Below are the code and all the weights of a small trained network. Each question names an input and a class and asks about switching units off, where a switched-off unit gives its printed mean instead of its output.

import numpy as np


def w(rows, s, z=0):
    codes = np.array(rows[::2]) - 128.0
    scale = np.full(codes.shape[1], s)
    scale[-1] = z or s
    return codes * scale


def f(y):
    return y / 2 * (1 + np.tanh(0.7978845608 * (y + 0.044715 * y**3)))


def log_softmax(a):
    a = a - a.max(-1, keepdims=True)
    return a - np.log(np.exp(a).sum(-1, keepdims=True))


def net(x, mask):
    res = np.array(x, float).reshape(1, 6) / 4 @ E
    y = f(res @ A[0][:, :-1].T + A[0][:, -1])
    res = res + np.where(mask, y, B[0][:, -1]) @ B[0][:, :-1]
    return log_softmax(res[-1] @ U[:, :-1].T + U[:, -1])


A, B = {}, {}
E = w([
[126,209,80,152,106,68,60],'x0',
[173,163,119,79,185,195,78],'x1',
[62,88,122,125,134,122,93],'x2',
[164,162,72,189,2,140,45],'x3',
[100,83,135,83,159,86,59],'x4',
[166,187,215,161,152,80,142],'x5',
],0.0091)
A[0] = w([
[206,187,71,207,42,81,138,203],'neuron 1',
[152,151,35,85,87,112,117,249],'neuron 2',
[180,105,154,100,169,128,177,218],'neuron 3',
[100,150,216,151,173,134,207,226],'neuron 4',
[133,121,254,112,192,136,147,217],'neuron 5',
[121,24,118,132,116,248,203,231],'neuron 6',
[77,79,132,56,181,100,147,130],'neuron 7',
[72,128,114,40,96,121,21,172],'neuron 8',
[143,183,98,216,57,131,122,252],'neuron 9',
],0.0086,0.0028)
B[0] = w([
[234,131,216,209,180,118,97,249],'neuron 1',
[110,38,142,193,77,131,90,199],'neuron 2',
[161,220,154,91,134,122,151,201],'neuron 3',
[188,164,172,74,105,109,124,226],'neuron 4',
[117,180,168,2,120,59,129,234],'neuron 5',
[110,199,84,121,69,241,197,254],'neuron 6',
[129,110,92,107,162,178,174,214],'neuron 7',
[49,112,23,108,186,67,56,201],'neuron 8',
[166,112,167,245,141,110,62,232],'neuron 9',
],0.0083,0.0095)
U = w([
[131,107,82,112,75,240,169,67],'0',
[47,2,29,144,167,102,79,90],'1',
[148,152,178,63,158,83,128,2],'2',
[197,66,157,211,134,92,79,251],'3',
],0.0086,0.0012)

Each question gives the input, the list of numbers given to net, and the class t.
The units are the neurons (one row each of A and B). Each row of codes is followed by its name. A weight is (code - 128) times the scale printed after its matrix; where a second scale follows, it is the last column's (A, B and U).
mask holds one flag per neuron, in row order. A switched-off neuron (its flag False) gives its mean, the last column of its row in B, instead of its output. The means were averaged over made-up inputs and are rounded, as every weight is.
A unit's drop is (log p(t) with every unit on - log p(t) with that unit switched off) / (log p(t) with every unit on - log p(t) with every unit switched off).
The circuit of an input: a set's keep is (log p(t) with only the set's units on - log p(t) with every unit switched off) / (log p(t) with every unit on - log p(t) with every unit switched off). Starting from all 9 units, units are removed one at a time, each time the one whose removal leaves the highest keep (on an exact tie, the one counted first), for as long as the keep stays at least 0.8.
circuit, biggest first: the units of the circuit, biggest drop first
k most important neurons: the k neurons with the biggest drops, biggest first
drop when u is switched off: that unit's drop, to one decimal
input [-5,6,-5,5,-4,1], class 3: circuit, biggest first => [neuron 1; neuron 9]
input [-8,-1,-4,-4,8,-3], class 0: 3 most important neurons => [neuron 6; neuron 7; neuron 1]
input [2,-1,1,6,6,-5], class 1: circuit, biggest first => [neuron 8]
input [-7,-6,8,0,-1,4], class 0: 2 most important neurons => [neuron 6; neuron 1]
input [5,-6,5,-6,-6,-8], class 0: 3 most important neurons => [neuron 8; neuron 6; neuron 9]
input [-5,-5,-5,5,-3,-5], class 3: 2 most important neurons => [neuron 1; neuron 9]
input [-8,-6,-1,5,4,8], class 2: circuit, biggest first => [neuron 5; neuron 2]
input [-7,1,6,4,4,-1], class 1: 2 most important neurons => [neuron 8; neuron 4]
input [-6,1,-2,-4,7,-3], class 0: 2 most important neurons => [neuron 6; neuron 7]
input [4,5,4,-5,5,1], class 1: 3 most important neurons => [neuron 8; neuron 1; neuron 4]
input [1,-3,7,-8,-7,-5], class 0: drop when neuron 6 is switched off => 0.2
input [-2,-5,-1,-5,5,-8], class 0: drop when neuron 6 is switched off => 0.6
input [-6,-8,1,-3,-4,1], class 0: drop when neuron 3 is switched off => -0.1
input [3,-5,2,-5,-3,-6], class 0: most important neuron => [neuron 8]
